Table B holds the same points as the rows below, measured another way and shuffled. Each row below is followed by which row of B it is.
B:
1: [ 17.6 -24.9  15.9 -17.7 -43.4  19.7 -23.5  30.7  60.8 -27.2]
2: [-19.1 -10.4   6.7  -9.9 -33.6  -1.4 -10.5  19.7 -16.7 -11.8]
3: [ -4.9   3.7  28.7  -2.7   4.9   5.2 -16.8  -1.4  28.9   4.7]
4: [ 13.3  -9.6  -1.1  -9.1 -32.5  -1.0   6.6  41.9   6.1 -18.3]
5: [ 11.5   4.7  26.5  -6.3  16.3  24.1   2.2   0.3  17.8 -10.9]
6: [  6.3   4.3 -10.0   1.3 -14.8   1.9  12.4  38.4 -16.7 -14.1]
7: [ 12.0 -25.5   0.9 -12.0 -45.4   7.1 -17.4  34.7  16.2 -21.4]
8: [ 33.7 -20.6  11.2 -23.2 -40.4  22.8  11.8  67.7  -9.2   5.3]
9: [ -9.5  10.6 -24.7   8.9 -37.4 -28.8  25.0  64.3 -68.1  -8.5]
10: [-15.9  -2.5 -11.3  10.2 -15.3 -32.4 -10.7  19.7  -6.1  -1.7]
11: [ 23.6 -10.1   5.6 -11.5 -51.2   7.6   0.5  49.4   8.3 -18.7]
12: [ 13.1   8.1   0.9   1.7 -32.1   5.3   7.0  55.1  -9.6 -27.8]
13: [  6.0   7.0  -1.6   3.6  -3.9  -3.9   4.9  27.7   2.9 -11.3]
14: [ -9.0 -10.5   4.0 -12.0 -29.0   1.9 -15.5  16.9   9.0  -7.8]
15: [ 10.6  -8.3  22.5 -16.2 -26.7  23.3 -15.4  17.2  42.7 -34.2]
16: [-11.7  16.0   8.4  13.8 -15.7 -27.7  12.1  40.8 -49.7  -2.0]
17: [ -5.0  -2.3  15.7 -10.1 -26.4  15.1 -15.8  33.7 -12.2 -15.1]
18: [ -3.7 -26.3  -0.9 -19.4 -23.8  -0.2 -18.2   9.7  33.0  -5.6]
19: [ -5.7   8.3  -1.0  -6.7 -41.5  -5.9   8.9  50.4  -0.8 -13.6]
20: [  5.8   9.3  -9.3  26.2 -29.2 -23.4   7.6  67.7 -38.7  -3.7]

[-11.2  26.8   1.0 -20.1   5.9   2.0   0.0 -30.5  45.7  -2.8  -1.3  15.4
 -10.0  16.4  -8.4] : 15
[ 25.5   4.1 -10.4  18.8  31.4   9.0  12.9  -0.3 -19.4 -13.7  24.8 -14.7
 -16.2  -1.9  32.5] : 16
[ 10.1  19.8   6.6  -2.1   4.8 -19.0  16.6 -10.5  13.8  -7.9  10.5   4.3
 -20.2  14.0   7.9] : 17
[  5.3  21.1   1.7  -0.2  31.5   5.0  -3.3  -8.3  -2.6   5.4  17.7  -0.9
 -14.6   6.8  20.2] : 13
[ -2.1  10.4   0.8 -11.8  10.5   3.7   0.4 -16.7  35.1   2.7  21.4  -0.9
 -35.7   6.3   2.2] : 11
[ -3.2  22.9   2.0 -12.1  13.6  -4.6 -20.4 -27.3  20.1  -2.8  24.2  13.6
 -15.6  -0.1 -28.8] : 18
[  3.9  20.9  -2.9   2.2  43.2 -14.6  -7.5 -14.2 -11.8  -7.7  31.0   0.7
 -10.9   1.5   8.9] : 10
[ 11.2  21.6  -0.3  -4.9  18.2  -7.0  -7.8 -14.2  22.5   2.0  32.2   4.6
 -31.3  -2.3  31.7] : 19
[  1.8  20.9  -9.7  -5.6  15.8  -7.9  -5.0  -9.8  22.4 -12.1  17.4  -7.6
 -17.2   4.6  -2.0] : 2
[  0.4  22.4   8.9  -4.7  -2.3  14.0   4.3 -19.7   5.0  -3.6 -13.3   0.1
  -6.9  23.0  -0.4] : 5
[  0.2  20.0   5.7  -4.7  22.1 -11.9 -11.9  -9.3  29.7  -3.0  17.3  -7.3
 -21.1   7.1  -9.1] : 14
[  1.1  19.1   8.5  -3.4  18.1  -0.3  -3.6 -19.8  26.4  -7.7 -14.2   3.5
  -9.9   3.0 -11.4] : 3
[  5.7  21.0   5.8  -5.4  17.3  -7.6   3.4  -2.7 -17.7  -4.5  28.9   1.8
 -29.7  14.3  26.5] : 6
[  3.2  20.6  -4.2 -17.9   4.8   6.5   0.8 -18.6  23.7  -2.6  13.5  13.2
 -90.6  -2.5  -2.3] : 8
[ 22.7  15.7  -5.6  12.2  24.4 -10.0   2.4   3.8 -27.1 -14.0  55.6 -10.7
 -48.1   0.0  58.4] : 9
[ 22.4   2.6   0.4  10.5  40.3 -19.6  25.2  -2.7 -32.8   3.9  39.0 -17.3
 -25.6  13.5  42.4] : 20
[ 13.2   9.9  -3.0   6.3  10.1  -2.1   9.2 -10.2  -1.2  14.6  30.8   0.4
 -11.6  16.2  33.2] : 12
[-10.2  16.3  -2.8 -16.6  16.0  -7.9   4.3 -28.1  11.7  -5.8  28.6   7.2
 -19.0  21.5 -19.9] : 7
[ -7.0  21.2  -7.3 -17.4  14.5   8.2  -1.7 -23.2  25.8  -3.4  20.1   8.5
 -31.6  -1.6   8.7] : 4
[ -6.4   4.9   1.5 -29.0  17.5  -4.3  -4.1 -27.8  37.2   2.4  13.3  12.6
 -10.5  21.6 -31.1] : 1
